Levels
[   2  -34   69 -407  109 -161 -105   63   38  298  -71  151  105  104
  269 -319  -24 -102  -10  -86 -127  -70  100   86  178   79 -183   78
  -69  -79 -132  -95   70  221  132  -13    9  153   32  -55 -107  345
   48 -136] : 6
[-211 -141  -41  -78  -34  111  144  -21 -140  334  -66   60  513  142
  430 -156   27 -277   32 -136   -7 -181  106 -123   51  161  -66   37
 -177 -182 -401 -129  174  289  129  -20 -138  372 -191  193  -34  175
  351  115] : 19
[-137 -151  121  220 -308  282  -66 -218  -31 -261 -192  183  106 -122
   16   22 -274  196  -41  579  -33  -67 -723  265  224  -14  -62 -131
 -259  -57  -35  -80  -27  -31  177 -314  321   70  366  191 -132  -25
  -49 -328] : 20
[ -96 -195  139  228 -519  142 -211  -35    7 -327 -232   89 -104  134
   11  -27 -322 -215 -312  168  -38   95 -125   41  107   17  -57  140
 -230   -3  294 -151   26 -232  -92  246 -269  252  163  -91  235  -21
   31 -419] : 11
[ 322  -33   28   76   22 -206  245 -314  249  100  248   98  -25  -65
 -191  285  261 -296 -167 -429  173  139  271 -221  -59  232 -152   39
  -93  -74  416   43 -127 -101 -264  138 -332   15 -150 -288   32 -363
  -42   17] : 0
[ -82 -151  215  114 -350  210 -161  240  -35 -227 -105  -92 -336  103
  167 -372 -314   53   25  385  -33  117 -359  250  366 -343 -130  132
 -175  204  157   16  -35  -40   29  117   16 -221  274 -196    2  133
  -90 -498] : 8
[-205  -13  -33  -92 -171   45   79 -121 -124  241  -81  178  452  119
  303  -81   29 -180 -131  -70  -56 -196  -30  -93  -58  266  -91  -41
 -205 -258 -278 -231  128  233  116 -143  -77  393   31  260  -24  104
  336   33] : 18
[-283  -13    1 -108  -41   66  144  -24 -142  465 -101  -64  364  226
  373 -318   59 -257   23 -243    6 -152  274 -152  -30  172  -34   19
 -213 -110 -415 -207  120  332   88  -79 -141  225 -272  138   42  312
  454  227] : 13
[  66  -81  139  -55   29   52   37 -240  154   42   63  300 -113 -122
  -40  -85  -73  106    3  106   72   58 -323  275  180   28  -49  -12
 -126    5   89  -78 -158   52   15 -263  228 -123  303 -112 -226   73
 -186 -261] : 2
[ 167  -72   40  -72   17  124   58 -184  183 -181  100  473  -40 -282
 -149  -53  -31  165  -72  133   54  110 -324  347  109   22   -9  -11
 -107   61  147  -46 -181  -66   -7 -386  194 -178  489   81 -167  -23
 -231 -165] : 0
[ 397  202  -12 -345  345 -579   56 -259  205  229 -151 -288   15 -110
 -415  268  273  -13   47  -67   13   89  362 -347   36  241 -373 -211
    3  -75  227  239  -85   62   -4  -30  155 -103 -348 -136   23 -284
  -84  391] : 7
[ 391  -36  -57 -243  322 -415   53 -172  118   24 -198 -203   19 -201
 -429  331  110  -50  161   35   95  220  285 -227  157   76 -292 -195
   23  -11  255  379  -64  -37  -63    4  246  -78 -355  -26   69 -276
 -254  342] : 8
[ 176 -217 -160   50   85  -98  171 -290  -49 -148 -252   -5  265 -231
 -407  492  -15 -178   98   43  235  241  184 -212   24  132  -84 -217
  -82  -94  148  275  -22 -105 -149  -96  215  171 -308  288  183 -343
 -150  417] : 13
[ 168 -131 -212  -38  182  -58  322   22 -149   48  -71 -191  305 -178
 -154  190  162 -161  285  -74  209  196  321 -254   57  -50 -145 -183
  -58   22  -50  371   29   92  -88 -108  130  -82 -409  319  140 -254
   15  586] : 13
[-133  -73   94  136 -294  248  -65 -198  -32 -234 -196  199  145 -114
   12  -12 -230  215  -69  557  -61  -88 -665  236  165   35  -67 -135
 -240  -73  -77 -124  -29    1  192 -352  309   64  420  235 -123  -29
   -2 -257] : 20
[ 456  105 -212 -592  502 -309  219  231  209  174  176   78  334 -192
   35 -150  446 -116   76 -337  -34   39  611 -198   27   83 -247  106
  126   83  -49  225    2  137   39   -9 -232 -151  -54   56  -33 -185
   31  513] : 3
[ 459 -106 -103 -274  384 -294  161 -105  217  -12   42   61  102 -246
 -278  268  188 -130  106 -144  152  211  318 -150  137   71 -204  -16
   80   13  253  318  -94  -50 -108   44   27  -63 -139  -81  -25 -347
 -274  268] : 3
[  90 -155  139  -26  -70  274  -86  -29  241 -369  -32  343 -165 -172
  -55 -228 -234  185  -71  373   49  112 -382  384  257 -137   40  185
  -73  212  134  -87 -187 -139   60 -152   87 -217  626 -132 -146  -35
 -246 -354] : 2
[ 247  245  -92 -418  216 -364   86  140   28  245  -37 -217  163  -50
  -41 -166  318    9   54 -109 -133   -5  377 -217   18   85 -344 -125
  -42   19  -39  169   40  185   90 -126   -3 -190 -197  124   57  -26
  160  428] : 9
[ -23 -146  112  326 -300   10   95 -239   33   37  -43 -145  187  123
  115  231    7 -308 -154  -16   32  -85  -85 -257   77  182 -178   -2
 -243 -171  140  -31   71  -45  -35  254 -318  323 -249 -159   67 -251
  203 -171] : 21
[-161 -218  101  296 -518  211  -78  -33  -86 -246 -164   61  -32  138
   75  -14 -272 -250 -224   99   37   89 -123    3   80   -4  -32   99
 -251  -22  204 -127   39 -154 -122  189 -244  237   79   -5  217  -32
   91 -327] : 12
[ 532  -85 -146 -234  260 -377  161 -237  231  -72  116  272  148 -299
 -369  467  255 -213  -81 -287  118  219  318 -172    2  228 -227  -67
   45 -123  431  270  -88 -145 -203   23  -66  106  -92    9   29 -428
 -296  200] : 2
[ 121 -136   98   69 -264  196   22  149  167 -250  222  283 -137    0
  178 -238  -39 -136 -206  -48   16   96  -98  166  143 -120  -55  294
 -110  139  279  -90  -79 -140 -106  172 -410  -92  427 -222  -10 -108
  -48 -414] : 1
[ 363   61 -140 -510  349 -317  124  340   31  177   88 -108  153 -107
   82 -193  292  -65  198 -157  -65   84  403 -138  178 -101 -342    2
   73   78   -9  324   49  183   51   26  -38 -201 -145   60  -22  -50
  -33  329] : 6
[  96 -215 -219  -35  160   20  292  -90 -141  -20 -136  -24  431 -188
 -126  293   59 -175  241   19  244  148  191 -216   58   33  -70 -158
  -53  -71 -118  279   35   87  -54 -124  184  123 -272  365   79 -296
  -19  501] : 16
[ 168   59 -122  -27  223 -216  321 -236  -19  192 -135 -352  244 -118
 -316  291  256  -96  203  -80  209  118  358 -406  -47  156 -180 -253
  -90  -31  -17  257  -49  116  -67 -149  148 -107 -480  144  116 -353
  111  664] : 13
[ 170  115 -103  114 -143 -337  264 -415  -40  112  -18 -130  240  -34
 -317  585  269 -237 -131 -190  152   47  156 -489 -204  375 -276 -299
 -167 -319  277   90  -16   13 -186  -33  -39  228 -314  126  144 -541
  127  307] : 16
[  30  -22  125  -58  115   69  116 -382  226  174   63  327    2 -122
  -72 -105   24   67  -55  -53   98    6 -156  216   49  180   36    1
 -154   -5  -24 -196 -180   82   17 -359  150  -97  223  -93 -210  113
  -37  -71] : 0
[ 246  129  -79 -631  422 -277   23  298  184  245  -56 -127  250   13
  171 -394  260  -74   76 -149 -131  -56  576 -182  119   41 -242  169
   90  127 -205   95   50  210  175   91 -213 -111  -74  -73  -13   49
  154  391] : 6
[ 208  -56 -204 -103  221 -100  338   76  -94  150   48 -190  484 -152
   68  140  307 -146  239  -78   65    1  237 -305   81   24 -252 -148
  -58  -54 -157  336  106  180   53  -68  -14   -5 -366  284   12 -293
  146  519] : 20
[-245 -168 -107 -181  128  213  187   70 -120  274 -186    0  570  116
  374 -279   -4 -256  135 -101   98 -109  349 -158   32   96   72  120
  -95  -23 -563 -112  134  294  137  -44 -127  267 -183  242   35  155
  373  414] : 16
[ 185 -155  106  -15 -132  -43  -32  -29  228 -133   69  173  -80   53
   52    3  -35 -278 -223 -139   44   97  122  -40  123   60 -109  261
  -59   13  335  -56  -50 -154 -134  340 -415  138  152 -342   41 -189
  -85 -322] : 3
[ 448   29  -53 -359  326 -491    5 -217  205   16 -141  -25   41 -201
 -405  345  147  -47   25  -15   33  166  257 -200  102  188 -309 -148
   53  -88  304  276  -76  -49  -47    2  176   13 -166  -65    8 -299
 -276  236] : 6
[ 381   76 -178 -444  336 -364  149  276  -14  157   16 -202  166 -151
  -53  -67  316  -57  221 -133  -46  130  436 -206  138  -79 -367 -109
   45   65   34  406   54  151   19  -28   41 -219 -289  157   55 -102
  -35  464] : 8
[  65 -271 -136   29  143   35  216 -204  -58  -38 -210  -40  415 -145
 -124  343  -24 -189  192   92  231   99  120 -218  107   88  -49 -111
  -64  -92 -104  219   31   35  -21  -31  147  220 -283  228   52 -301
  -30  371] : 18
[ 180 -144 -147   44  122 -123  249 -307  -39  -36 -156  -79  364 -203
 -293  512   93 -133  141   76  215  118   79 -293   37  164 -156 -240
  -77 -162   54  271   -6   10  -60 -100  209  162 -299  237   52 -451
  -66  411] : 18
[ 104   64   -2 -575  438 -189   57  235  179  437  -28 -126  256  127
  338 -496  215 -160  118 -250  -75 -108  583 -165  147   60 -167  244
   55  105 -341  -15   55  307  181  139 -259  -44 -164 -202  -85  199
  230  306] : 5
[ -67   21  218   58 -279  106 -175   31   47 -180 -206 -127 -282   52
  -29 -295 -241  177  -51  443  -72   49 -349  180  242 -157 -140   15
 -195  163  119  -68  -91  -33   95  -74  126 -247  289 -151    2   78
  -19 -316] : 9
[  55   54  169 -193   54 -107  -14 -184   94  196   36  162 -158  -57
    1 -159  -34  197   63  170  -14   -8 -381  245  213   19 -185 -109
 -128  -50   46  -65 -126  185  104 -321  369 -174  267 -119 -287  165
 -158 -280] : 4
[ 465 -109 -164 -300  504 -227  298  -56  202   89  135   60  202 -286
 -207  179  306 -147  197 -272  189  204  452 -164  105   45 -157   -3
   94   67  117  349  -92   31 -101  -28  -11 -149 -223  -14  -45 -305
 -194  454] : 2
[-119   30  148 -325    1 -150 -232 -201   51  260 -280  182   64   92
   88 -240 -163   31 -120  112 -170 -117 -110  168  121  225 -133  -56
 -165 -150 -138 -245   23  174  186 -218  230  215  103   20  -95  430
   57 -188] : 8
[ 195 -128 -109   11    7 -238   73 -361  -11  -82 -244   33  198 -173
 -420  516    5 -201  -50  -41  129  193  191 -225  -33  254 -156 -242
 -116 -183  260  191   -8 -124 -156  -66  152  258 -311  227  204 -277
 -124  295] : 12
[ 306  161 -114 -676  488 -332   96  275  204  332   33  -86  306  -14
  184 -355  364 -109   76 -274 -117  -69  649 -229   71   96 -262  163
  110   84 -209  105   49  246  150   73 -254  -98 -114  -68  -43   12
  170  457] : 5
[ -12   92   65 -358  221 -199   23  108   59  463 -126 -290  139  192
  244 -399  137 -154   89 -181  -82 -100  444 -197  118   75 -202   90
  -74   50 -257  -31   66  294  140   93 -149  -33 -322 -167    3  249
  293  244] : 8
[ -57  -59   37  307 -295  -80  209 -330 -101  141  -48 -191   85  135
  -93  334   49 -330  -76 -171  198   72   82 -350  -75  201 -150 -139
 -246 -209  194   -6    1   25 -200  115 -134  226 -350  -49  156 -283
  176   54] : 14

Levels
[  85   12    8  -67  158  150  215   22 -249 -162 -136  -31  -29  -92
  -41   68    0  165   24  109  180 -113  -41  275    6   38  -16   81
  130    4   62 -162  224  -74  136 -153 -119 -151    6  -60 -153  117
  -12   43] : 14
[  83   -4  138 -251   77   49  -18 -289  204 -314  409  273  155   12
   53  152  -30    9   31   15 -125   42  158   -1 -555  -19  179  -90
   72  319    0 -384 -138  -67   -1 -227  -27 -201  287  140  206 -237
  117   66] : 6
[ -55   31   42  191  -36   95   73  -54  125  150 -181 -131 -109 -142
  177 -186  195   72   63  -44  256  -34   -7   83  145  222 -104   77
   97  -72   94 -117  -13   76  -99   90  -64  -71 -255 -134  -89   56
 -163 -231] : 28
[  56    6  215 -139  -32   67   -1 -203   69 -233  307  216  188   49
  -48  104   -7   17   88   36 -117   54  218  -19 -403  -35  168  -23
   97  231  -16 -400  -77  -52   47 -198   -9 -181  299  149   80 -229
   64   42] : 11
[  15 -371  404  294 -219  -52  133  200 -815  -35  -75  235  238 -159
  -83 -378  269 -238  302  151   37 -185  210 -124 -486 -154 -186   61
   50 -330  550 -240  429  141  -79 -356   65 -222  376   38  -67 -130
 -485 -117] : 13
[  10 -213  173  258  -93  -64  142   65 -476   47 -147  115   35 -191
   93 -344  281 -135  150   23  218 -200  -42   87 -339   32 -156   38
   66 -258  425  -99  253   79 -106 -227   -3 -159   64  -97  -16  -16
 -346 -183] : 2
[-151  -83  -79   27  -81  159  -72 -129  217   37  -65  -45  -56  -59
   93  -24  -22   38  -22  141   21  -19  161 -280  265   82 -289  -85
  -62   58   59   -6   98   91 -213  163  -82   88  -44  -70   49  180
 -159   33] : 22
[-121  -80   31  -54   16  216  -68  -68  339  -49  -28 -105   45  -31
  165   88   18  102  -10  146  -70   86  290 -329  248   -2 -192  -62
  -90  173  -75 -160  -30  125 -231  191  -48   17  -35   33   76   50
 -239   81] : 21
[ -45 -172  396  306 -185  -31  179  248 -721   80 -183  124  169 -116
  -40 -287  328 -174  227   86  168 -154  114  163 -270 -156  -65  114
  111 -256  377 -243  377  104   61 -272  107 -178  231   22 -165 -148
 -418 -133] : 9
[-260  -76 -132  322 -392   69  -37 -135 -126  306 -300  -49 -136   10
 -164 -253  -18  -16  -28  160  136 -158   57 -266  563  138 -444  -46
  -37 -231  157  225  290   30 -217  204 -113  257  -51 -213 -126  404
 -160   28] : 26
[ 248   40 -106  -17  -12   61  -79  -74  -42 -140  153   17   78   11
  113  -21  -32   40  -84   -3   -7   26  -90 -157 -101 -119   71  -95
   95   47  -80  150 -113  -30  -69  -86 -123   74   78  -89   54   -8
  -68  -86] : 3
[-102  340   34  203 -233   59   64 -224  229  295 -169  -90 -182   38
  -34 -103   82  130    8 -157  320    4 -129  415  238  314  151  136
  245   37 -134 -183 -108 -148  167  104    5   15 -255  -85 -220   19
  216 -254] : 12
[-153  -69  -92   61 -156  114  -56 -171  122   76  -66   16  -78  -43
   11  -74  -56    3  -32  131   48  -62  101 -212  218   98 -279  -85
  -26   18  103   28  151   33 -173  122  -65  116   -8  -86   29  204
  -92   27] : 19
[-263  -95 -105  344 -425   90  -39 -119  -79  341 -393 -118 -126   23
 -166 -260  -30   27  -35  170  101 -115  100 -329  641  126 -450  -26
  -73 -236  104  180  245   15 -273  264  -80  279 -100 -171 -139  395
 -218   41] : 20
[ 150  -73   91   20   72   38  356 -122 -453 -195 -225   31   -4  -68
 -275  -64   11  234  110   83  171 -208  -77  337 -203  185   27  171
  154 -161  148 -332  189 -221   99 -314 -190 -305   63  -40 -206  131
   77   77] : 8
[ -35  186   85  234 -209   56   72 -164  145  235 -191 -107 -119  -21
    7 -185  121  118   73 -123  258    8  -55  231  142  287   79  140
  195  -51  -40 -214 -103  -85   43   70  -11  -50 -234  -67 -189   -3
   53 -280] : 14
[ -84  -91  168  204    8   92  120  155 -162  103 -210  -85   -1 -187
  208 -188  292  -27  103   42  236  -70   78   71   62   19 -163   72
   46 -121  217 -131  171  176  -91   11    5 -101 -114  -96  -84    2
 -389 -163] : 29
[-194   23  127  203 -362    4   45 -106 -272  174 -141  109   50  117
 -251  -89   29  -34  -16  115   54  -96  100   34  185  -64  -96   -3
   35  -61   36  -82  207  -88   -2  -18   28  118  197  -10 -114   93
  -67  132] : 7
[ -42  144 -157  114  -31  131    2 -241  485  193 -173 -193 -271 -146
  229 -151   52  162   -5 -116  295   -1 -122  100  241  424  -91   49
  129   23   -8  -63 -137   -8 -104  212  -98   -5 -443 -167  -57  148
   58 -321] : 20
[  87 -111  107 -137   55  110  -38 -290  361 -250  269   83  140  -24
   98   40   -7  105   51   35 -161  101  268 -319 -285   87   14  -57
  -17  199  -28 -338 -263   17 -251  -39 -118 -169  103   70  184 -125
  -57   35] : 29
[ -49  -11  250   -3 -142   62   19 -136   38  -78   73   89  201  106
  -79   62   56   56   35   71 -122   68  270  -97 -101  -97   91    3
    3  151 -109 -361  -94  -44  -75  -57   21  -78  224  149   30 -160
 -103  136] : 6
[ -15   -2  263    9 -176   62   10 -151  -23  -89  131  138  199  103
 -134   27   28   33   95   57 -113   59  261  -83 -173  -53  112   22
   64  123  -53 -372  -63  -57   -2 -111   15 -108  265  141  -11 -175
  -28   65] : 11
[ 157  169 -155  -78  -53   82 -250   58  -54  -82  356  126  103   53
  232  101  -66 -163 -197   29  -18   66 -111 -127  -29 -400   91 -241
  118  217 -123  384   25   69   78  -40    8  300  221  -95  116  -75
  -77  -79] : 4
[  99  -34   35  -34  134   78  281  -61 -282 -166 -204  -24  -10  -61
 -111   32   29  215    9   97  162 -148  -63  286  -58   76    2   97
   92  -45   47 -227  147 -145   51 -193 -152 -198    5  -46 -129  126
  -18  122] : 5
[ 290   33 -159  -26   16  127 -166  -70  119 -151  258  -29   71  -32
  213  -39  -63   32  -79  -13  -43   94  -36 -354  -34 -105   15 -130
  102   66  -85  232 -186   60 -142    5 -163  119   18 -140   80   -2
  -97 -175] : 29
[-189  -92  -82  165 -217  134  -64 -123   99  148 -182  -83  -69  -18
  -17 -122   -7   41  -13  146   43  -55  155 -333  429  108 -352  -55
  -61  -71   66   70  138   76 -247  204  -99  152  -62 -117  -32  263
 -191   31] : 24
[ 134  -52   -6  -16  139  109  166  -49 -108 -176 -141  -99   40  -32
   18   26   68  221   -7   68   89  -57   -3   37   27   45  -20   53
   27  -24  -44 -127  -22  -61  -90  -86 -185 -136  -40  -66  -53  101
 -133   82] : 1
[ 182 -146 -102 -346  252  147 -137 -427  634 -431  493  159   18 -166
  292   83 -123   83   68    5 -158   66  162 -372 -565  257  -35 -158
   16  327  100 -287 -267   51 -253  -97 -187 -250   46   35  354 -100
  107 -105] : 22
[-120  -58   17  -39  -39  170  -58 -114  248  -34    4  -19   21  -28
  105   50  -13   51  -13  129  -35   43  225 -238  151   14 -170  -69
  -51  151  -11 -136   26   76 -171  123  -31   28   13   18   69   51
 -156   63] : 19
[ 206 -181 -129  -74  241  132  288 -221  -94 -264 -217  -82 -150 -223
  -61  -94  -75  304   89   91  181 -196 -100   93 -157  394 -168  112
   88 -140  222 -238  117 -141 -103 -179 -302 -314 -176 -134  -86  281
   56  -25] : 18
[ -51   27  130  238 -147   -6  115  -43 -112  173 -216  -35  -40  -71
   63 -214  219   23   56  -49  238  -75  -48  196   -7  122  -14   87
  104 -112  103 -162   33  -17  -43  -31   12  -68 -113  -66  -96  -13
 -164 -173] : 4
[-250  -33  -37  244 -355  -11   14 -170 -191  228 -201   80  -50   83
 -191 -155   33  -38  -68  121  119 -164   26  -58  310   40 -270  -62
  -37 -123  101  112  230  -56 -139   70  -50  198   90 -133  -48  265
 -107  143] : 1
[ -55   11  151  -60  -91  108  -22 -136   81  -93  144  121  117   46
  -29   82   -5   16   41   82  -64   41  216  -62 -100  -44   32  -30
   46  183  -26 -268   14  -13   -1  -55   10  -54  199   95   30  -99
  -24   66] : 14
[  -3  -21  216  -67  -88   58    5 -193  100 -142  163  130  188   81
  -46   74   33   53   38   55 -134   67  240  -99 -225  -62  113  -22
   17  192  -87 -372 -133  -55  -76  -98   -1 -116  228  149   84 -179
  -41  113] : 6
[ 171   24 -107  -46   88   91    3  -38  -57 -152   66  -16   42  -17
  123   35   15   83  -79   33   65  -24  -82  -38  -21  -75   12  -67
   68   55  -54   98  -28  -14  -49  -73 -143   19   28 -109   32   56
  -96   -8] : 1
[ 183  -33  -90  -64  175  244  -49   51  190 -180   -4 -225   49  -79
  249   61   10  187  -10   76  -12   98  104 -318  220  -33  -79  -27
   22   78 -129   22 -114  121 -166  101 -181  -18 -129  -73   -6   58
 -238  -81] : 25
[ 139  -46  116   31   55   60  324  -71 -438 -170 -209   10   23  -48
 -245  -43   29  217  102   82  157 -170  -45  315 -146  127   43  167
  154 -135  106 -315  180 -189  116 -280 -159 -273   69  -25 -217   96
   33   68] : 9
[ 224  124  -61  -16  -64   89 -153   31  -60  -96  214   19  138   67
  146   42  -29  -21 -116    4  -41   94  -53 -161  -12 -289  136 -124
  117  126 -175  199  -99   10   13  -44  -44  169  142  -51   31  -91
 -105  -87] : 5
[ 289   85 -139  -33  -56  113 -193  -43   -9 -136  295   51   77   -6
  150  -29 -115  -36  -54   -6  -38   77  -75 -253 -110 -157   80 -131
  163   88  -59  236  -74   19    7  -67  -92  143  119  -96   38  -45
  -17 -211] : 15
[ -47 -179  200  238  -58  -23  145  145 -444   67 -187   62   51 -173
  133 -268  317 -120  124   47  229 -164    5  125 -211  -37 -153   42
   43 -204  354 -111  270  119  -80 -168   33 -133   44  -75  -36  -32
 -405 -134] : 2
[ 260  105    6   25  -96   86 -121   44 -122 -104  174   -6  181   85
   81   12  -16   16  -70    0  -69  108   -8 -187  -22 -280  172  -71
  128   76 -190  121 -134   -9    8  -69  -47  123  158  -16  -19 -126
 -121  -95] : 6
[-169  404 -117  102 -169  125   -7 -258  463  307 -137 -130 -263   42
   56   21   -9  151 -107 -125  323   32 -145  378  440  302   87   58
  205  168 -225  -57 -108 -124  153  238   -2  141 -333 -125 -162  114
  270 -193] : 15
[ 253   26 -217  -94   87  188 -190  -29  203 -164  212  -71   11  -82
  298   17 -105   34  -81   26  -21   94  -40 -342   23  -93  -39 -147
   85  126  -71  240 -100   93 -114   50 -134  128  -41 -119   94   35
 -107 -194] : 19
[ 122  -19 -234 -179  295  232   20   -2  136 -211    4 -115 -108 -181
  263  108  -66  140  -72  107  138  -46  -73  -33  109   48 -157  -73
   56  118   35   95  117   75  -41   21 -178  -21 -149 -147   28  191
  -80  -49] : 21
[ 111   50  -17  -56  102  110   98   40 -179 -136  -43  -29   49  -15
   51   93   22  105  -79   81   96  -38  -55  133   36 -139   44  -11
   83   70  -71  -15   81  -44   56  -99  -86  -12   52  -51  -57   43
  -97   68] : 4
